Here is a tiny trained network, its code and every weight. The questions are about switching its units off for an input and a target symbol, where a switched-off unit gives its printed mean instead of its output.

import numpy as np


def w(rows, s, z=0):
    codes = np.array(rows[::2]) - 128.0
    scale = np.full(codes.shape[1], s)
    scale[-1] = z or s
    return codes * scale


def norm(h):
    return h / np.sqrt((h * h).mean(-1, keepdims=True) + 1e-5)


def f(y):
    return np.maximum(y, 0)


def softmax(a):
    e = np.exp(a - a.max(-1, keepdims=True))
    return e / e.sum(-1, keepdims=True)


def log_softmax(a):
    a = a - a.max(-1, keepdims=True)
    return a - np.log(np.exp(a).sum(-1, keepdims=True))


def net(x, mask):
    ids = ['ΘΠΩβδεζμτψ'.index(c) for c in x.split()]
    T = len(ids)
    res = E[ids] + P[:T]
    u = 0
    for l in range(2):
        q, k, v = (norm(res) @ M[l].T for M in (Q, K, V))
        z = softmax(np.where(np.tri(T) > 0, q @ k.T / 2**0.5, -1e9)) @ v
        res = res + np.where(mask[u], z, O[l][:, -1]) @ O[l][:, :-1]
        u += 1
        y = f(norm(res) @ A[l][:, :-1].T + A[l][:, -1])
        res = res + np.where(mask[u : u + 8], y, B[l][:, -1]) @ B[l][:, :-1]
        u += 8
    return log_softmax(norm(res)[-1] @ U[:, :-1].T + U[:, -1])


Q, K, V, O, A, B = {}, {}, {}, {}, {}, {}
E = w([
[67,28,141,149,207],'Θ',
[22,83,42,216,194],'Π',
[102,147,127,160,134],'Ω',
[149,129,251,113,130],'β',
[168,126,128,182,38],'δ',
[145,147,106,157,168],'ε',
[132,99,118,64,177],'ζ',
[118,152,118,168,144],'μ',
[118,156,115,173,162],'τ',
[44,146,240,178,138],'ψ',
],0.021)
P = w([
[90,180,8,74,2],'0',
[147,109,99,204,35],'1',
[174,104,102,205,67],'2',
[190,96,108,197,89],'3',
[194,86,114,202,103],'4',
[186,95,116,215,87],'5',
],0.0093)
Q[0] = w([
[52,131,111,66,134],'0.h0',
[113,20,117,69,2],'0.h0',
],0.0095)
K[0] = w([
[141,81,138,202,98],'0.h0',
[190,63,188,177,249],'0.h0',
],0.011)
V[0] = w([
[254,164,25,222,195],'0.h0',
[62,188,57,122,106],'0.h0',
],0.0051)
O[0] = w([
[61,14,1,84,59,250],'0.h0',
[54,243,153,211,155,251],'0.h0',
],0.0083,0.0025)
A[0] = w([
[210,103,109,3,118,191],'0.n0',
[100,187,203,164,148,35],'0.n1',
[172,102,58,140,141,191],'0.n2',
[71,89,149,123,107,106],'0.n3',
[142,105,201,51,46,4],'0.n4',
[118,180,136,104,52,58],'0.n5',
[157,130,141,141,54,131],'0.n6',
[133,132,94,171,163,92],'0.n7',
],0.012,0.0039)
B[0] = w([
[180,103,89,89,93,179],'0.n0',
[151,104,104,53,83,181],'0.n1',
[89,133,129,139,74,254],'0.n2',
[99,151,89,51,141,152],'0.n3',
[175,87,92,88,247,145],'0.n4',
[180,85,125,164,163,179],'0.n5',
[164,147,90,185,161,253],'0.n6',
[108,94,104,101,119,184],'0.n7',
],0.013,0.0064)
Q[1] = w([
[252,173,195,173,112],'1.h0',
[114,176,83,235,90],'1.h0',
],0.012)
K[1] = w([
[142,125,168,8,120],'1.h0',
[95,229,80,67,199],'1.h0',
],0.011)
V[1] = w([
[145,217,99,136,255],'1.h0',
[131,177,117,183,114],'1.h0',
],0.0093)
O[1] = w([
[58,66,175,172,203,22],'1.h0',
[160,190,155,251,120,253],'1.h0',
],0.012,0.0032)
A[1] = w([
[93,145,181,103,94,103],'1.n0',
[151,3,146,132,147,106],'1.n1',
[185,173,196,123,141,207],'1.n2',
[190,52,206,85,165,2],'1.n3',
[56,63,126,99,146,194],'1.n4',
[56,135,151,152,143,241],'1.n5',
[160,89,142,110,138,77],'1.n6',
[152,190,106,159,116,147],'1.n7',
],0.019,0.0033)
B[1] = w([
[141,244,109,127,59,142],'1.n0',
[171,169,93,122,133,166],'1.n1',
[57,207,122,85,74,158],'1.n2',
[148,131,43,140,223,150],'1.n3',
[232,36,255,149,76,146],'1.n4',
[109,117,159,47,158,163],'1.n5',
[185,143,90,161,199,144],'1.n6',
[154,105,153,104,144,250],'1.n7',
],0.014,0.012)
U = w([
[181,79,211,96,135,79],'Θ',
[54,35,116,137,136,167],'Π',
[126,166,169,135,171,164],'Ω',
[161,172,64,123,246,82],'β',
[175,184,115,235,124,120],'δ',
[18,112,2,154,82,71],'ε',
[164,103,70,17,108,65],'ζ',
[76,135,132,176,191,254],'μ',
[47,129,95,153,162,165],'τ',
[124,223,164,82,83,96],'ψ',
],0.012,0.0046)

Each question gives the input, a string of symbols that net reads in full, and the target symbol t.
The units are the heads (2 rows each of Q, K, V and O) and the neurons (one row each of A and B). Each row of codes is followed by its name. A weight is (code - 128) times the scale printed after its matrix; where a second scale follows, it is the last column's (O, A, B and U).
mask holds one flag per unit, layer by layer, with each layer's heads first. A switched-off unit (its flag False) gives its mean, the last column of its rows in O or B, instead of its output. The means were averaged over made-up inputs and are rounded, as every weight is.
A unit's drop is (log p(t) with every unit on - log p(t) with that unit switched off) / (log p(t) with every unit on - log p(t) with every unit switched off).
The circuit of an input: a set's keep is (log p(t) with only the set's units on - log p(t) with every unit switched off) / (log p(t) with every unit on - log p(t) with every unit switched off). Starting from the 12 units with the biggest drops (on a tie, the unit counted first), units are removed one at a time, each time the one whose removal leaves the highest keep (on an exact tie, the one counted first), for as long as the keep stays at least 0.8.
units of the circuit, in order: the units of the circuit, biggest drop first
most important unit: the unit with the biggest drop
k most important neurons: the k neurons with the biggest drops, biggest first
k most important neurons of layer l: the k neurons of layer l with the biggest drops, biggest first
drop of u: that unit's drop, to one decimal
input Ω δ ζ δ ζ ε, target Ω: 4 most important neurons => [0.n2 1.n5 0.n0 0.n6]
input Θ μ ζ β μ, target Θ: most important neuron of layer 0 => [0.n3]
input ψ Θ β μ, target ψ: units of the circuit, in order => [0.h0 1.n2]
input Θ ε Ω, target Θ: units of the circuit, in order => [0.h0 0.n3 1.n4 1.h0]
input Ω δ Θ ψ τ, target Ω: 4 most important neurons => [1.n5 0.n2 0.n6 0.n1]
input Ω δ Θ μ, target Ω: 3 most important neurons => [0.n2 1.n5 0.n0]
input β ε μ μ, target β: 3 most important neurons => [0.n4 1.n3 0.n1]
input δ δ β β, target β: 2 most important neurons => [1.n3 0.n4]
input δ δ μ β δ δ, target β: 2 most important neurons => [0.n4 1.n1]
input ζ δ μ, target ζ: 2 most important neurons => [0.n0 0.n6]
input ε δ ψ Ω, target ε: units of the circuit, in order => [0.h0 0.n6]
input Π ε ε, target Π: 3 most important neurons of layer 1 => [1.n1 1.n0 1.n5]
input β δ δ τ, target β: 2 most important neurons => [0.n4 1.n3]
input ζ ε ζ Ω, target ζ: units of the circuit, in order => [1.h0]
input Θ ζ ε ε Θ μ, target Θ: 2 most important neurons => [1.n4 0.n2]
input ζ ε δ τ, target ζ: 4 most important neurons of layer 0 => [0.n0 0.n6 0.n1 0.n3]
input ζ τ ζ Θ ε, target ζ: 3 most important neurons => [0.n6 0.n0 0.n5]
input δ δ Π, target Π: 2 most important neurons => [1.n4 1.n5]
input Ω δ ε ζ ε, target Ω: 4 most important neurons => [1.n5 0.n0 0.n2 0.n6]
input δ ε ε ε ε δ, target ε: most important neuron => [1.n4]
input ζ δ Π, target Π: 3 most important neurons => [1.n4 1.n5 1.n7]
input Θ μ δ δ ε, target Θ: drop of 1.n4 => 1.2
input ζ δ ψ ψ μ τ, target ζ: drop of 1.h0 => 0.5
input ψ δ δ μ ε, target ψ: drop of 0.h0 => 0.7
input ε β δ τ, target ε: drop of 0.h0 => 0.6
input μ Ω μ, target μ: 2 most important neurons of layer 0 => [0.n2 0.n0]
input ψ δ μ ε ζ Ω, target ψ: most important unit => 0.h0
